[[131 121]
 [124 124]
 [123 126]
 [125 151]
 [126 122]
 [128 137]
 [114 137]]
=>
[[131 121]
 [128 137]
 [126 122]
 [125 151]
 [124 124]
 [123 126]
 [114 137]]

[[141 130 103 130 152 108]
 [116 132 120 101 116 153]
 [117 123 120 103 109 152]]
=>
[[141 130 103 130 152 108]
 [117 123 120 103 109 152]
 [116 132 120 101 116 153]]

[[116 102 120 122 130 133 128]
 [129 143 129 128 140 118 143]]
=>
[[129 143 129 128 140 118 143]
 [116 102 120 122 130 133 128]]

[[123 136 131 131 134 135 138]
 [136 123 130 128 132 122 125]
 [140 124 100 144 127 122 139]
 [110 135 139 124 128 114 116]]
=>
[[140 124 100 144 127 122 139]
 [136 123 130 128 132 122 125]
 [123 136 131 131 134 135 138]
 [110 135 139 124 128 114 116]]

[[121 130 125 134 119 120 136 131 125]
 [135 131 126 128 135 136 127 131 126]
 [147 126 126 117 151 149 113 124 126]
 [142 129 126 122 144 144 119 127 126]
 [150 118 125 109 157 150 104 116 125]
 [139 119 125 115 144 138 112 118 124]
 [126 137 126 137 124 129 138 137 126]]
=>
[[150 118 125 109 157 150 104 116 125]
 [147 126 126 117 151 149 113 124 126]
 [142 129 126 122 144 144 119 127 126]
 [139 119 125 115 144 138 112 118 124]
 [135 131 126 128 135 136 127 131 126]
 [126 137 126 137 124 129 138 137 126]
 [121 130 125 134 119 120 136 131 125]]

[[144 115 127 107 151 142 103 113]
 [150 127 129 115 154 154 111 124]]
=>
[[150 127 129 115 154 154 111 124]
 [144 115 127 107 151 142 103 113]]

[[132 137 132 123 121 133 124 129 134]
 [137 148 132 127 125 124 129 140 106]
 [133 134 125 129 133 127 129 135 128]
 [128 133 126 129 132 125 127 143 113]
 [139 124 144 119 133 130 128 139 142]]
=>
[[139 124 144 119 133 130 128 139 142]
 [137 148 132 127 125 124 129 140 106]
 [133 134 125 129 133 127 129 135 128]
 [132 137 132 123 121 133 124 129 134]
 [128 133 126 129 132 125 127 143 113]]

[[129 120 128 130 127 115]
 [131 150 107 135 119 122]
 [134 129 141 136 119 123]]
=>
[[134 129 141 136 119 123]
 [131 150 107 135 119 122]
 [129 120 128 130 127 115]]
---
[[118 138 128]
 [104 150 127]
 [149 102 109]
 [134 112 101]
 [100 154 131]
 [113 141 117]
 [116 140 127]
 [ 99 155 131]]
=>
[[104 150 127]
 [134 112 101]
 [113 141 117]
 [ 99 155 131]]

[[148 149]
 [152 135]
 [102 104]
 [128 103]
 [111 120]]
=>
[[152 135]
 [128 103]]

[[135 130 125 127 135 136 126 130 125 126]
 [128 132 125 132 128 129 133 132 125 133]
 [109 140 125 150 102 108 154 142 125 157]
 [135 122 125 120 139 134 118 122 124 117]]
=>
[[128 132 125 132 128 129 133 132 125 133]
 [135 122 125 120 139 134 118 122 124 117]]

[[123 132 124 120 137 131 130 129 137 112 138 112 124 128 128]
 [116 116 126 141 123 132 129 111 122 134 122 138 138 129 112]
 [135 138 127 116 122 120 131 131 122 138 122 140 125 116 132]
 [134 128 128 124 117 117 125 129 113 149 116 154 131 122 130]
 [119 119 127 141 131 138 131 119 132 123 133 122 129 138 117]]
=>
[[116 116 126 141 123 132 129 111 122 134 122 138 138 129 112]
 [134 128 128 124 117 117 125 129 113 149 116 154 131 122 130]]

[[139 135 107 132 136 102 131 144]
 [133 127 130 131 119 127 126 120]
 [140 142 122 148 144 137 119 144]
 [131 135 118 133 145 110 132 119]
 [123 128 123 134 130 112 122 142]
 [133 144 125 125 131 126 134 134]
 [137 141 129 140 123 134 118 127]
 [143 142 114 128 119 137 127 130]
 [124 115 137 121 120 137 131 119]
 [131 136 117 149 113 136 121 144]
 [124 120 148 126 113 109 122 112]]
=>
[[133 127 130 131 119 127 126 120]
 [131 135 118 133 145 110 132 119]
 [133 144 125 125 131 126 134 134]
 [143 142 114 128 119 137 127 130]
 [131 136 117 149 113 136 121 144]]

[[141 149 127 147 137 124 139 126 118 150 130 147 138 134 140]
 [147 155 120 154 138 125 130 121 121 155 131 149 141 137 139]]
=>
[[147 155 120 154 138 125 130 121 121 155 131 149 141 137 139]]

[[125 139 127 129 136 121 131 140 135 120 135 116 133]
 [131 117 132 133 113 126 123 118 109 146 111 150 133]
 [132 123 125 125 117 118 123 125 116 141 116 146 129]
 [124 127 129 115 142 129 137 126 142 118 143 114 122]
 [116 116 125 136 125 127 130 119 126 132 126 134 137]
 [136 120 134 115 119 118 125 115 119 144 118 144 127]]
=>
[[131 117 132 133 113 126 123 118 109 146 111 150 133]
 [124 127 129 115 142 129 137 126 142 118 143 114 122]
 [136 120 134 115 119 118 125 115 119 144 118 144 127]]

[[121 146 137 109]
 [123 144 141 122]
 [124 112 127 133]
 [130 115 120 125]
 [138 131 132 120]
 [109 114 133 120]
 [121 135 134 123]
 [113 105 126 135]]
=>
[[123 144 141 122]
 [130 115 120 125]
 [109 114 133 120]
 [113 105 126 135]]
